Below are the code and all the weights of a small trained network. Each question names an input and a class and asks about switching units off, where a switched-off unit gives its printed mean instead of its output.

import numpy as np


def w(rows, s, z=0):
    codes = np.array(rows[::2]) - 128.0
    scale = np.full(codes.shape[1], s)
    scale[-1] = z or s
    return codes * scale


def f(y):
    return np.maximum(y, 0)


def log_softmax(a):
    a = a - a.max(-1, keepdims=True)
    return a - np.log(np.exp(a).sum(-1, keepdims=True))


def net(x, mask):
    res = np.array(x, float).reshape(1, 5) / 4 @ E
    y = f(res @ A[0][:, :-1].T + A[0][:, -1])
    res = res + np.where(mask, y, B[0][:, -1]) @ B[0][:, :-1]
    return log_softmax(res[-1] @ U[:, :-1].T + U[:, -1])


A, B = {}, {}
E = w([
[106,107,67,174,169,189,149,142,142,179,171],'x0',
[134,122,51,124,102,134,94,150,107,66,143],'x1',
[226,85,109,121,91,108,149,160,111,186,146],'x2',
[124,118,181,148,91,198,235,253,135,89,153],'x3',
[118,87,137,150,118,116,85,183,193,140,89],'x4',
],0.013)
A[0] = w([
[135,163,137,108,137,152,242,87,29,83,169,49],'N0',
[113,135,229,132,154,140,208,137,148,181,115,87],'N1',
[90,113,75,167,170,198,177,170,138,164,164,61],'N2',
[124,128,163,132,99,171,216,219,123,64,143,2],'N3',
[103,96,156,147,113,117,91,233,211,129,93,72],'N4',
[247,110,127,110,94,127,177,182,120,150,141,23],'N5',
[175,135,230,100,84,89,134,154,107,23,102,62],'N6',
[145,123,38,127,100,149,130,197,105,7,137,26],'N7',
[6,150,167,124,151,163,153,130,149,37,124,13],'N8',
],0.017,0.0053)
B[0] = w([
[161,117,130,125,121,185,117,152,169,25,119,201],'N0',
[88,129,228,120,96,107,112,100,127,161,147,199],'N1',
[76,155,75,84,127,134,186,128,148,160,127,216],'N2',
[141,131,76,116,172,96,74,67,129,127,114,254],'N3',
[165,128,129,124,122,182,130,136,152,14,128,211],'N4',
[164,112,122,195,126,101,123,186,68,152,119,223],'N5',
[67,148,65,93,136,149,189,125,157,175,138,204],'N6',
[91,129,250,120,99,114,125,103,135,172,142,215],'N7',
[190,100,115,190,119,97,126,189,66,172,124,203],'N8',
],0.02,0.026)
U = w([
[148,89,111,215,122,111,131,198,41,177,124,136],'0',
[123,116,74,110,201,70,12,2,122,137,100,96],'1',
[40,139,71,107,123,153,220,149,145,179,135,31],'2',
[145,100,151,143,110,198,114,153,160,42,131,92],'3',
[71,108,252,133,107,118,91,90,113,176,166,254],'4',
[111,104,139,178,117,92,156,118,125,115,120,225],'5',
],0.0093,0.0037)

Each question gives the input, the list of numbers given to net, and the class t.
The units are the neurons (one row each of A and B). Each row of codes is followed by its name. A weight is (code - 128) times the scale printed after its matrix; where a second scale follows, it is the last column's (A, B and U).
mask holds one flag per neuron, in row order. A switched-off neuron (its flag False) gives its mean, the last column of its row in B, instead of its output. The means were averaged over made-up inputs and are rounded, as every weight is.
A unit's drop is (log p(t) with every unit on - log p(t) with that unit switched off) / (log p(t) with every unit on - log p(t) with every unit switched off).
The circuit of an input: a set's keep is (log p(t) with only the set's units on - log p(t) with every unit switched off) / (log p(t) with every unit on - log p(t) with every unit switched off). Starting from all 9 units, units are removed one at a time, each time the one whose removal leaves the highest keep (on an exact tie, the one counted first), for as long as the keep stays at least 0.8.
units of the circuit, in order: the units of the circuit, biggest drop first
most important unit: the unit with the biggest drop
top k neurons: the k neurons with the biggest drops, biggest first
drop when u is switched off: that unit's drop, to one decimal
input [1,3,-5,1,1], class 0: units of the circuit, in order -> [N8]
input [1,2,-6,7,-7], class 1: top 3 neurons -> [N3, N5, N4]
input [4,-7,2,7,-7], class 1: top 2 neurons -> [N3, N7]
input [6,-1,0,5,6], class 2: top 2 neurons -> [N2, N0]
input [-6,-3,5,-1,4], class 2: top 2 neurons -> [N6, N8]
input [-2,-3,-6,-5,-6], class 0: top 2 neurons -> [N3, N4]
input [-7,3,7,-4,6], class 0: top 4 neurons -> [N2, N5, N3, N0]
input [5,7,3,-1,-7], class 3: top 2 neurons -> [N0, N1]
input [3,-7,5,5,4], class 4: top 2 neurons -> [N1, N8]
input [-5,4,3,2,4], class 2: top 4 neurons -> [N6, N0, N1, N8]
input [5,4,0,0,-5], class 2: top 3 neurons -> [N2, N4, N1]
input [-8,-6,4,3,-7], class 2: top 3 neurons -> [N6, N4, N7]
input [-8,-2,5,8,5], class 1: drop when N1 is switched off -> 0.0
input [-5,-8,-2,4,-8], class 3: drop when N2 is switched off -> 0.1
input [4,0,-7,3,-8], class 3: drop when N5 is switched off -> 2.9
input [6,1,-8,1,-5], class 0: most important unit -> N8
